Below are the code and all the weights of a small trained network. Each question names an input and a class and asks about switching units off, where a switched-off unit gives its printed mean instead of its output.

import numpy as np


def w(rows, s, z=0):
    codes = np.array(rows[::2]) - 128.0
    scale = np.full(codes.shape[1], s)
    scale[-1] = z or s
    return codes * scale


def f(y):
    return y / 2 * (1 + np.tanh(0.7978845608 * (y + 0.044715 * y**3)))


def log_softmax(a):
    a = a - a.max(-1, keepdims=True)
    return a - np.log(np.exp(a).sum(-1, keepdims=True))


def net(x, mask):
    res = np.array(x, float).reshape(1, 3) / 4 @ E
    y = f(res @ A[0][:, :-1].T + A[0][:, -1])
    res = res + np.where(mask, y, B[0][:, -1]) @ B[0][:, :-1]
    return log_softmax(res[-1] @ U[:, :-1].T + U[:, -1])


A, B = {}, {}
E = w([
[159,204,85,74],'x0',
[147,72,6,17],'x1',
[101,220,81,180],'x2',
],0.013)
A[0] = w([
[106,233,197,144,253],'N0',
[142,130,95,72,212],'N1',
[137,114,191,125,152],'N2',
[128,58,144,95,160],'N3',
[147,183,150,122,140],'N4',
[142,105,25,103,130],'N5',
[135,62,161,113,121],'N6',
[151,179,91,137,203],'N7',
[141,173,203,249,177],'N8',
[83,135,125,193,192],'N9',
[184,73,194,177,175],'N10',
[137,80,179,130,212],'N11',
[124,115,36,65,165],'N12',
[197,193,132,107,132],'N13',
[55,193,95,190,235],'N14',
[89,202,118,125,138],'N15',
[90,98,120,92,142],'N16',
[150,78,202,148,194],'N17',
[58,79,120,129,117],'N18',
[72,72,203,119,193],'N19',
[177,64,85,121,234],'N20',
[186,155,65,71,199],'N21',
],0.016,0.0064)
B[0] = w([
[183,121,117,59,224],'N0',
[83,183,115,162,175],'N1',
[113,143,188,159,161],'N2',
[72,79,128,156,166],'N3',
[141,109,143,69,155],'N4',
[142,179,94,210,188],'N5',
[74,88,139,110,159],'N6',
[134,154,65,80,167],'N7',
[220,76,158,172,252],'N8',
[180,84,113,147,182],'N9',
[117,135,209,147,186],'N10',
[73,123,166,144,170],'N11',
[92,179,95,213,199],'N12',
[104,154,129,65,160],'N13',
[181,67,94,83,208],'N14',
[136,124,95,102,168],'N15',
[93,94,119,178,149],'N16',
[102,126,254,136,184],'N17',
[107,70,143,103,147],'N18',
[91,68,219,104,182],'N19',
[72,111,91,207,178],'N20',
[92,225,68,146,191],'N21',
],0.011,0.028)
U = w([
[156,115,221,132,35],'0',
[173,76,76,113,53],'1',
[71,146,80,183,254],'2',
[83,172,83,44,96],'3',
[3,63,161,124,69],'4',
],0.015,0.0021)

Each question gives the input, the list of numbers given to net, and the class t.
The units are the neurons (one row each of A and B). Each row of codes is followed by its name. A weight is (code - 128) times the scale printed after its matrix; where a second scale follows, it is the last column's (A, B and U).
mask holds one flag per neuron, in row order. A switched-off neuron (its flag False) gives its mean, the last column of its row in B, instead of its output. The means were averaged over made-up inputs and are rounded, as every weight is.
A unit's drop is (log p(t) with every unit on - log p(t) with that unit switched off) / (log p(t) with every unit on - log p(t) with every unit switched off).
The circuit of an input: a set's keep is (log p(t) with only the set's units on - log p(t) with every unit switched off) / (log p(t) with every unit on - log p(t) with every unit switched off). Starting from the 12 units with the biggest drops (on a tie, the unit counted first), units are removed one at a time, each time the one whose removal leaves the highest keep (on an exact tie, the one counted first), for as long as the keep stays at least 0.8.
circuit, biggest first: the units of the circuit, biggest drop first
most important unit: the unit with the biggest drop
top k neurons: the k neurons with the biggest drops, biggest first
drop of u: that unit's drop, to one decimal
input [2,-7,3], class 1: circuit, biggest first -> (N14, N0)
input [2,-2,0], class 1: circuit, biggest first -> (N17, N10)
input [2,-1,1], class 1: most important unit -> N21
input [5,-1,-5], class 2: top 3 neurons -> (N19, N0, N17)
input [7,-3,4], class 1: top 2 neurons -> (N14, N1)
input [-4,2,2], class 4: top 2 neurons -> (N21, N8)
input [8,4,3], class 2: top 2 neurons -> (N12, N5)
input [-5,0,0], class 4: drop of N0 -> 0.3
input [-3,0,-1], class 4: drop of N8 -> 0.4
input [0,1,-6], class 4: drop of N21 -> 0.0
